Here is a tiny trained network, its code and every weight. The questions are about switching its units off for an input and a target symbol, where a switched-off unit gives its printed mean instead of its output.

import numpy as np


def w(rows, s, z=0):
    codes = np.array(rows[::2]) - 128.0
    scale = np.full(codes.shape[1], s)
    scale[-1] = z or s
    return codes * scale


def f(y):
    return np.maximum(y, 0)


def softmax(a):
    e = np.exp(a - a.max(-1, keepdims=True))
    return e / e.sum(-1, keepdims=True)


def log_softmax(a):
    a = a - a.max(-1, keepdims=True)
    return a - np.log(np.exp(a).sum(-1, keepdims=True))


def net(x, mask):
    ids = ['αβγεζλξτψω'.index(c) for c in x.split()]
    T = len(ids)
    res = E[ids] + P[:T]
    u = 0
    for l in range(2):
        r = res
        for j in range(3):
            rows = slice(3 * j, 3 * j + 3)
            q, k, v = (r @ M[l][rows].T for M in (Q, K, V))
            z = softmax(np.where(np.tri(T) > 0, q @ k.T / 3**0.5, -1e9)) @ v
            o = O[l][rows]
            res = res + np.where(mask[u + j], z, o[:, -1]) @ o[:, :-1]
        u += 3
        y = f(res @ A[l][:, :-1].T + A[l][:, -1])
        res = res + np.where(mask[u : u + 12], y, B[l][:, -1]) @ B[l][:, :-1]
        u += 12
    return log_softmax(res[-1] @ U[:, :-1].T + U[:, -1])


Q, K, V, O, A, B = {}, {}, {}, {}, {}, {}
E = w([
[172,67,238,102,93,140,131],'α',
[141,138,73,45,137,204,40],'β',
[162,162,56,178,84,39,109],'γ',
[203,151,173,225,70,79,164],'ε',
[133,98,98,105,44,77,82],'ζ',
[36,146,139,132,68,122,149],'λ',
[255,139,142,87,101,33,76],'ξ',
[88,61,124,111,102,186,77],'τ',
[107,107,207,233,219,50,55],'ψ',
[105,78,204,162,48,169,226],'ω',
],0.017)
P = w([
[2,240,212,65,34,4,90],'0',
[161,135,148,157,168,125,156],'1',
[141,132,141,171,164,146,121],'2',
[143,129,146,170,151,147,96],'3',
[146,130,148,178,144,156,82],'4',
[133,131,139,178,133,147,75],'5',
[137,131,142,182,124,151,62],'6',
[131,130,144,183,117,162,54],'7',
[134,138,139,181,116,154,42],'8',
],0.0062)
Q[0] = w([
[143,225,92,123,69,165,65],'0.h0',
[127,152,114,108,145,123,235],'0.h0',
[132,121,85,130,85,93,121],'0.h0',
[13,108,121,139,63,135,80],'0.h1',
[181,172,100,190,150,90,155],'0.h1',
[96,111,125,136,180,86,203],'0.h1',
[149,177,85,126,141,163,130],'0.h2',
[131,155,133,102,199,177,122],'0.h2',
[101,145,141,39,246,180,172],'0.h2',
],0.011)
K[0] = w([
[92,35,82,139,225,168,70],'0.h0',
[145,27,105,122,63,220,96],'0.h0',
[149,94,109,209,241,186,160],'0.h0',
[19,79,165,205,194,70,44],'0.h1',
[232,213,98,131,45,107,173],'0.h1',
[73,134,73,109,86,186,136],'0.h1',
[145,74,79,153,139,191,144],'0.h2',
[143,74,117,92,90,206,95],'0.h2',
[189,147,51,103,110,254,161],'0.h2',
],0.0081)
V[0] = w([
[91,149,164,172,251,66,101],'0.h0',
[140,150,77,97,82,70,153],'0.h0',
[100,31,108,165,131,148,61],'0.h0',
[153,155,177,154,219,60,119],'0.h1',
[123,184,139,133,136,174,41],'0.h1',
[187,130,132,135,85,190,106],'0.h1',
[101,86,185,131,220,141,91],'0.h2',
[95,139,145,199,254,152,65],'0.h2',
[142,93,129,152,112,150,155],'0.h2',
],0.0067)
O[0] = w([
[117,2,149,208,138,85,111,189],'0.h0',
[112,143,115,89,146,144,97,139],'0.h0',
[132,93,129,143,86,147,149,84],'0.h0',
[162,199,167,123,122,137,141,253],'0.h1',
[147,101,122,110,212,58,139,116],'0.h1',
[142,120,99,121,131,175,149,160],'0.h1',
[86,191,185,48,164,193,92,130],'0.h2',
[99,197,160,64,232,135,140,148],'0.h2',
[145,141,154,131,135,163,146,104],'0.h2',
],0.0079,0.0043)
A[0] = w([
[70,42,90,93,171,159,117,28],'0.n0',
[9,67,116,113,139,157,141,5],'0.n1',
[96,161,189,135,116,94,152,137],'0.n2',
[117,107,70,69,110,100,125,161],'0.n3',
[84,78,120,153,129,183,103,14],'0.n4',
[158,23,117,132,110,131,149,112],'0.n5',
[149,196,163,50,77,112,116,69],'0.n6',
[166,128,170,166,109,142,128,155],'0.n7',
[99,163,115,148,89,120,174,57],'0.n8',
[144,96,150,135,139,104,155,49],'0.n9',
[177,225,90,155,119,129,156,71],'0.n10',
[153,117,89,168,110,153,135,115],'0.n11',
],0.012,0.0025)
B[0] = w([
[195,198,162,53,143,100,122,141],'0.n0',
[111,186,180,40,121,12,216,148],'0.n1',
[94,78,165,173,104,139,104,221],'0.n2',
[92,100,95,151,94,164,41,145],'0.n3',
[161,191,211,65,152,53,140,145],'0.n4',
[100,107,119,65,162,217,109,195],'0.n5',
[161,1,122,134,208,96,104,179],'0.n6',
[170,102,181,136,88,96,51,247],'0.n7',
[148,183,127,112,25,167,86,178],'0.n8',
[147,134,97,130,113,204,100,157],'0.n9',
[121,135,57,79,171,109,138,203],'0.n10',
[76,195,119,129,199,159,193,191],'0.n11',
],0.0082,0.011)
Q[1] = w([
[62,60,189,162,129,125,158],'1.h0',
[138,126,186,175,102,103,22],'1.h0',
[200,191,254,169,226,66,95],'1.h0',
[179,64,153,206,21,95,43],'1.h1',
[74,90,120,71,133,89,69],'1.h1',
[100,73,212,144,197,24,84],'1.h1',
[106,170,224,165,88,73,144],'1.h2',
[235,235,1,82,35,148,198],'1.h2',
[100,203,166,215,217,19,24],'1.h2',
],0.0068)
K[1] = w([
[133,100,146,74,76,129,126],'1.h0',
[118,133,106,200,11,123,79],'1.h0',
[169,119,165,142,94,88,118],'1.h0',
[104,122,122,234,124,67,78],'1.h1',
[136,89,162,123,160,135,123],'1.h1',
[118,88,171,137,171,48,121],'1.h1',
[129,171,161,146,60,101,140],'1.h2',
[161,179,106,161,176,152,192],'1.h2',
[141,179,117,104,58,55,23],'1.h2',
],0.011)
V[1] = w([
[176,92,78,122,89,85,135],'1.h0',
[174,99,198,179,136,63,183],'1.h0',
[45,75,101,140,133,88,91],'1.h0',
[179,121,135,153,120,117,138],'1.h1',
[122,128,20,74,89,86,63],'1.h1',
[92,191,122,76,217,145,52],'1.h1',
[122,185,150,214,64,151,157],'1.h2',
[59,244,103,112,181,5,109],'1.h2',
[92,86,228,61,49,119,254],'1.h2',
],0.0073)
O[1] = w([
[204,145,60,153,76,139,158,205],'1.h0',
[182,209,197,136,107,120,113,255],'1.h0',
[55,150,104,244,196,60,98,202],'1.h0',
[50,8,122,168,180,79,96,172],'1.h1',
[150,111,240,139,159,59,132,97],'1.h1',
[179,139,72,130,52,197,166,95],'1.h1',
[99,136,158,226,141,125,202,215],'1.h2',
[173,193,1,151,208,111,173,38],'1.h2',
[163,72,143,154,210,163,209,132],'1.h2',
],0.0063,0.0069)
A[1] = w([
[112,98,50,82,183,146,133,2],'1.n0',
[139,105,255,143,159,115,154,5],'1.n1',
[119,193,130,113,149,63,71,141],'1.n2',
[72,215,110,107,203,224,73,108],'1.n3',
[51,185,130,127,93,141,156,132],'1.n4',
[152,157,41,172,59,64,147,75],'1.n5',
[97,101,153,77,49,74,135,166],'1.n6',
[114,102,145,198,91,89,145,102],'1.n7',
[85,176,195,59,121,105,117,153],'1.n8',
[201,145,165,130,209,73,122,56],'1.n9',
[109,103,138,156,158,208,221,104],'1.n10',
[200,65,103,136,122,142,62,164],'1.n11',
],0.0085,0.0052)
B[1] = w([
[211,113,196,74,127,180,153,133],'1.n0',
[115,143,82,87,159,175,161,253],'1.n1',
[129,103,153,68,48,146,159,196],'1.n2',
[78,200,204,60,72,88,175,182],'1.n3',
[234,89,96,199,206,9,114,150],'1.n4',
[105,197,140,124,242,254,162,178],'1.n5',
[123,187,117,157,205,127,170,207],'1.n6',
[199,129,83,98,69,228,139,212],'1.n7',
[183,68,3,151,200,71,148,187],'1.n8',
[114,65,156,79,116,91,99,169],'1.n9',
[147,162,97,85,19,24,186,156],'1.n10',
[75,133,85,181,149,101,108,206],'1.n11',
],0.0064,0.016)
U = w([
[129,92,162,110,238,169,121,166],'α',
[105,127,77,48,78,156,117,116],'β',
[83,165,48,117,183,189,156,91],'γ',
[231,157,175,181,82,155,122,173],'ε',
[3,86,68,146,61,128,131,157],'ζ',
[123,109,84,172,174,36,211,176],'λ',
[165,101,137,122,125,44,107,68],'ξ',
[216,150,136,61,186,122,176,3],'τ',
[55,175,200,89,144,96,155,131],'ψ',
[73,95,116,72,76,153,209,122],'ω',
],0.0073,0.0057)

Each question gives the input, a string of symbols that net reads in full, and the target symbol t.
The units are the heads (3 rows each of Q, K, V and O) and the neurons (one row each of A and B). Each row of codes is followed by its name. A weight is (code - 128) times the scale printed after its matrix; where a second scale follows, it is the last column's (O, A, B and U).
mask holds one flag per unit, layer by layer, with each layer's heads first. A switched-off unit (its flag False) gives its mean, the last column of its rows in O or B, instead of its output. The means were averaged over made-up inputs and are rounded, as every weight is.
A unit's drop is (log p(t) with every unit on - log p(t) with that unit switched off) / (log p(t) with every unit on - log p(t) with every unit switched off).
The circuit of an input: a set's keep is (log p(t) with only the set's units on - log p(t) with every unit switched off) / (log p(t) with every unit on - log p(t) with every unit switched off). Starting from the 12 units with the biggest drops (on a tie, the unit counted first), units are removed one at a time, each time the one whose removal leaves the highest keep (on an exact tie, the one counted first), for as long as the keep stays at least 0.8.
units of the circuit, in order: the units of the circuit, biggest drop first
top k neurons: the k neurons with the biggest drops, biggest first
k most important neurons of layer l: the k neurons of layer l with the biggest drops, biggest first
input ψ λ ε α ε, target ψ: top neuron => 1.n3
input ε ε ε ε γ, target γ: units of the circuit, in order => 1.n5; 0.n10; 1.h2
input α ε α β ε ε ψ ε ξ, target α: units of the circuit, in order => 0.n6; 0.h2
input ζ α β τ ε α ε ψ α, target ζ: 3 most important neurons of layer 0 => 0.n11; 0.n10; 0.n3
input α α β ε γ ψ ε β, target α: units of the circuit, in order => 1.h2; 0.h0; 0.n4; 0.n11
input ψ ε ψ γ α γ, target γ: units of the circuit, in order => 1.h2; 1.n5
input ε ε α, target α: 2 most important neurons of layer 0 => 0.n5; 0.n8
input α ζ ζ ξ ε α ψ α ε, target α: units of the circuit, in order => 0.h2; 0.n6
input ζ τ ψ α ε β, target ζ: units of the circuit, in order => 0.h0; 1.h2; 1.n11
input ε ε γ ω, target ω: top 3 neurons => 1.n10; 0.n5; 1.n1
input ω ε ε ε ε α α λ ψ, target ω: top 2 neurons => 1.n10; 0.n8
input τ α α α ψ, target τ: top 2 neurons => 0.n1; 1.n0
input τ β α ψ ε ε, target τ: top 2 neurons => 0.n1; 1.n0
input ψ ε β ξ, target ψ: units of the circuit, in order => 0.h2; 1.n3
input β ψ α λ ε ε α, target β: top neuron => 0.n3
input α ε ψ ε ε ζ γ ε λ, target α: top 2 neurons => 0.n6; 0.n11
input α ε ψ ε λ, target α: units of the circuit, in order => 0.h2; 0.n6; 1.h2
input ε ψ ε α ε ε ψ, target ψ: top 2 neurons => 1.n3; 0.n7
input ε ψ ξ ε ε ε ε α, target ε: 2 most important neurons of layer 0 => 0.n5; 0.n8
input γ ε α ζ ψ γ λ ε α, target γ: top neuron => 0.n3
input α ω ω τ, target τ: top 2 neurons => 0.n4; 0.n0
input ε γ ψ ψ λ α α λ, target λ: units of the circuit, in order => 0.n1; 1.n4; 1.n8
input ψ β ε β γ ε, target ψ: units of the circuit, in order => 0.h2; 1.n3
input ψ α β α λ ε λ, target ψ: top 2 neurons => 1.n3; 0.n2
input τ λ ψ α, target τ: 2 most important neurons of layer 1 => 1.n0; 1.n10
input λ ε ε ε α ζ, target ζ: top 2 neurons => 0.n7; 0.n3
input ε α τ τ, target τ: top 2 neurons => 0.n0; 0.n1
input ξ ξ α ε ε ψ, target ξ: most important neuron of layer 0 => 0.n6
